Here is a tiny trained network, its code and every weight. The questions are about switching its units off for an input and a target symbol, where a switched-off unit gives its printed mean instead of its output.

import numpy as np


def w(rows, s, z=0):
    codes = np.array(rows[::2]) - 128.0
    scale = np.full(codes.shape[1], s)
    scale[-1] = z or s
    return codes * scale


def softmax(a):
    e = np.exp(a - a.max(-1, keepdims=True))
    return e / e.sum(-1, keepdims=True)


def log_softmax(a):
    a = a - a.max(-1, keepdims=True)
    return a - np.log(np.exp(a).sum(-1, keepdims=True))


def net(x, mask):
    ids = ['βγζηθλξτψ'.index(c) for c in x.split()]
    T = len(ids)
    res = E[ids] + P[:T]
    u = 0
    for l in range(3):
        r = res
        for j in range(2):
            rows = slice(3 * j, 3 * j + 3)
            q, k, v = (r @ M[l][rows].T for M in (Q, K, V))
            z = softmax(np.where(np.tri(T) > 0, q @ k.T / 3**0.5, -1e9)) @ v
            o = O[l][rows]
            res = res + np.where(mask[u + j], z, o[:, -1]) @ o[:, :-1]
        u += 2
    return log_softmax(res[-1] @ U[:, :-1].T + U[:, -1])


Q, K, V, O = {}, {}, {}, {}
E = w([
[76,114,76,88,201,152,101,151,67,66],'β',
[247,197,71,158,125,91,102,140,105,194],'γ',
[134,108,210,94,74,119,112,189,97,99],'ζ',
[154,175,119,130,211,210,80,180,92,130],'η',
[179,167,183,164,129,93,132,118,197,17],'θ',
[43,100,124,141,136,52,132,98,145,208],'λ',
[196,28,146,65,129,137,119,123,115,92],'ξ',
[178,59,182,63,84,137,122,149,103,97],'τ',
[104,165,140,59,158,194,200,161,184,178],'ψ',
],0.013)
P = w([
[121,56,51,205,78,113,159,216,176,112],'0',
[116,91,188,150,181,160,167,83,79,142],'1',
[130,107,178,123,170,139,156,93,84,138],'2',
[131,120,164,96,158,117,139,113,97,138],'3',
[142,156,162,69,165,115,128,126,111,134],'4',
[154,155,143,39,164,106,111,127,114,136],'5',
[166,168,140,19,161,101,94,134,122,132],'6',
[179,189,141,2,163,94,79,142,133,124],'7',
],0.0094)
Q[0] = w([
[107,183,74,123,173,144,124,147,116,143],'L0H0',
[113,192,115,73,184,162,214,153,185,169],'L0H0',
[105,110,166,137,199,144,176,123,146,146],'L0H0',
[201,126,254,104,164,147,197,179,91,160],'L0H1',
[100,159,140,76,224,200,116,187,80,98],'L0H1',
[87,93,133,111,78,169,197,110,246,107],'L0H1',
],0.0071)
K[0] = w([
[122,133,130,92,160,138,124,119,84,150],'L0H0',
[133,185,220,2,188,203,161,109,134,172],'L0H0',
[91,134,151,95,153,159,139,132,161,106],'L0H0',
[217,173,128,135,112,215,189,206,150,121],'L0H1',
[109,142,145,67,189,210,94,178,146,94],'L0H1',
[81,81,201,66,78,141,200,107,188,136],'L0H1',
],0.0083)
V[0] = w([
[175,138,64,158,59,125,114,211,138,83],'L0H0',
[98,117,168,179,192,101,89,31,70,134],'L0H0',
[225,253,125,140,175,127,98,123,102,137],'L0H0',
[76,222,113,185,181,177,157,167,123,150],'L0H1',
[148,182,210,74,132,106,85,115,78,109],'L0H1',
[75,93,156,198,94,67,209,95,170,226],'L0H1',
],0.0059)
O[0] = w([
[112,103,156,174,127,113,93,176,114,112,2],'L0H0',
[171,169,97,109,144,135,102,89,165,115,111],'L0H0',
[88,132,168,107,189,124,90,118,143,131,52],'L0H0',
[100,157,42,135,118,168,132,119,93,123,161],'L0H1',
[115,179,163,93,107,90,181,107,110,127,140],'L0H1',
[135,150,118,110,111,157,2,109,145,81,152],'L0H1',
],0.0092,0.0013)
Q[1] = w([
[75,49,192,178,127,152,182,171,71,48],'L1H0',
[1,47,139,152,133,115,154,114,137,155],'L1H0',
[66,34,176,126,150,96,165,127,106,146],'L1H0',
[179,223,94,184,134,126,110,94,199,88],'L1H1',
[122,86,92,166,93,116,237,115,92,163],'L1H1',
[101,118,170,51,220,157,150,72,153,109],'L1H1',
],0.0076)
K[1] = w([
[135,104,134,166,112,215,122,72,55,91],'L1H0',
[25,51,42,204,94,186,176,166,137,124],'L1H0',
[117,80,115,253,126,206,176,195,99,106],'L1H0',
[195,158,179,201,178,29,22,69,219,104],'L1H1',
[59,5,85,239,107,221,167,147,126,87],'L1H1',
[47,147,151,28,159,101,153,66,136,100],'L1H1',
],0.0073)
V[1] = w([
[79,170,182,14,160,106,135,104,150,114],'L1H0',
[183,22,77,126,204,148,165,81,239,132],'L1H0',
[199,116,102,244,60,111,103,138,145,113],'L1H0',
[214,87,176,77,101,142,45,131,128,192],'L1H1',
[157,128,197,87,79,179,101,117,42,215],'L1H1',
[2,85,179,163,73,175,159,151,196,85],'L1H1',
],0.0055)
O[1] = w([
[85,39,159,35,141,104,71,241,191,110,3],'L1H0',
[214,56,194,242,218,175,161,68,191,205,175],'L1H0',
[174,207,137,219,101,159,176,89,2,143,246],'L1H0',
[56,23,140,162,113,109,93,123,63,184,162],'L1H1',
[50,91,148,57,141,149,91,110,53,185,134],'L1H1',
[140,182,40,145,27,169,184,89,71,109,98],'L1H1',
],0.0053,0.0037)
Q[2] = w([
[172,134,104,92,122,110,82,145,131,139],'L2H0',
[122,42,178,117,108,126,78,144,171,1],'L2H0',
[100,176,120,84,179,178,154,145,160,112],'L2H0',
[158,145,163,138,159,150,117,173,95,80],'L2H1',
[178,128,159,137,104,116,209,133,79,72],'L2H1',
[186,199,112,131,105,86,223,101,105,132],'L2H1',
],0.0086)
K[2] = w([
[120,123,121,116,126,84,84,140,145,177],'L2H0',
[47,69,167,155,139,101,87,121,201,40],'L2H0',
[78,118,139,100,156,159,191,163,151,150],'L2H0',
[170,107,139,126,146,155,77,156,132,91],'L2H1',
[194,110,52,228,21,157,136,199,145,58],'L2H1',
[152,129,98,215,88,254,213,121,37,123],'L2H1',
],0.0089)
V[2] = w([
[128,220,94,203,38,166,147,138,161,47],'L2H0',
[152,123,138,172,88,198,195,41,133,105],'L2H0',
[118,73,194,86,92,129,181,235,197,31],'L2H0',
[178,149,113,172,105,212,163,99,73,107],'L2H1',
[143,178,178,85,170,162,187,3,101,135],'L2H1',
[39,172,180,113,106,111,153,23,72,136],'L2H1',
],0.0052)
O[2] = w([
[144,178,163,2,171,88,91,170,114,143,164],'L2H0',
[217,104,148,81,123,94,143,217,173,139,182],'L2H0',
[211,180,164,171,108,148,103,47,50,158,36],'L2H0',
[111,182,103,168,153,192,113,80,118,165,250],'L2H1',
[240,140,207,121,189,194,80,158,67,195,106],'L2H1',
[219,196,161,60,101,96,150,149,53,162,110],'L2H1',
],0.0064,0.011)
U = w([
[65,182,3,187,135,131,176,90,147,192,214],'β',
[181,178,197,88,189,157,75,174,63,224,17],'γ',
[115,55,169,56,122,76,180,249,203,90,142],'ζ',
[3,38,162,152,120,141,47,102,114,69,227],'η',
[187,195,217,171,122,120,132,78,219,18,203],'θ',
[140,108,106,105,103,211,56,104,87,69,143],'λ',
[149,105,158,166,75,119,158,111,98,145,69],'ξ',
[130,158,121,97,56,115,114,114,55,86,57],'τ',
[146,64,184,200,122,126,167,130,157,163,2],'ψ',
],0.006,0.0025)

Each question gives the input, a string of symbols that net reads in full, and the target symbol t.
The units are the heads (3 rows each of Q, K, V and O). Each row of codes is followed by its name. A weight is (code - 128) times the scale printed after its matrix; where a second scale follows, it is the last column's (O and U).
mask holds one flag per head, layer by layer. A switched-off head (its flag False) gives its mean, the last column of its rows in O, instead of its output. The means were averaged over made-up inputs and are rounded, as every weight is.
A unit's drop is (log p(t) with every unit on - log p(t) with that unit switched off) / (log p(t) with every unit on - log p(t) with every unit switched off).
The circuit of an input: a set's keep is (log p(t) with only the set's units on - log p(t) with every unit switched off) / (log p(t) with every unit on - log p(t) with every unit switched off). Starting from all 6 units, units are removed one at a time, each time the one whose removal leaves the highest keep (on an exact tie, the one counted first), for as long as the keep stays at least 0.8.
units of the circuit, in order: the units of the circuit, biggest drop first
unit that matters most: the unit with the biggest drop
heads that matter: for each layer, one digit per head in row order, 1 if its drop is at least 0.15 and else 0, layers parted by /
drop of u: that unit's drop, to one decimal
input η λ ζ, target β: heads that matter -> 11 / 00 / 01
input θ λ θ γ λ ξ, target γ: heads that matter -> 11 / 11 / 11
input λ γ λ, target γ: units of the circuit, in order -> (L0H1; L2H1; L1H0)
input β λ λ λ β β γ, target β: heads that matter -> 01 / 00 / 11
input β ψ ζ, target θ: unit that matters most -> L1H1
input θ β ζ, target γ: heads that matter -> 10 / 11 / 10
input β γ λ γ β ψ, target β: units of the circuit, in order -> (L0H1; L0H0; L2H1; L2H0)
input γ λ γ ξ λ γ λ γ, target η: units of the circuit, in order -> (L1H1; L2H0; L0H0)
input γ λ γ, target γ: heads that matter -> 10 / 11 / 01
input λ λ ζ, target ζ: units of the circuit, in order -> (L2H0; L1H0; L0H1; L0H0)
input γ θ γ ξ, target η: heads that matter -> 11 / 01 / 01
input θ γ θ τ, target γ: units of the circuit, in order -> (L2H0; L1H1)
input γ γ ψ β γ, target ζ: units of the circuit, in order -> (L1H0; L1H1; L2H1; L0H0)
input λ γ ζ γ γ τ λ ζ, target η: units of the circuit, in order -> (L2H0; L1H1)
input ζ ψ ψ β λ λ η, target β: units of the circuit, in order -> (L0H1)
input λ η θ λ, target γ: heads that matter -> 11 / 10 / 01
input λ γ ξ, target ζ: units of the circuit, in order -> (L2H0; L0H1; L1H0; L0H0)
input γ τ λ λ η, target β: heads that matter -> 01 / 00 / 10
input θ β ζ ξ, target γ: heads that matter -> 11 / 11 / 10
input γ τ η γ, target γ: unit that matters most -> L0H0
input β λ τ, target θ: units of the circuit, in order -> (L1H1; L0H1; L1H0)
input γ λ γ γ, target ζ: heads that matter -> 10 / 11 / 11
input θ ψ ζ, target γ: heads that matter -> 10 / 11 / 10
input ζ λ τ, target τ: units of the circuit, in order -> (L0H0; L1H0; L1H1)
input λ λ τ, target ζ: drop of L0H1 -> 0.4
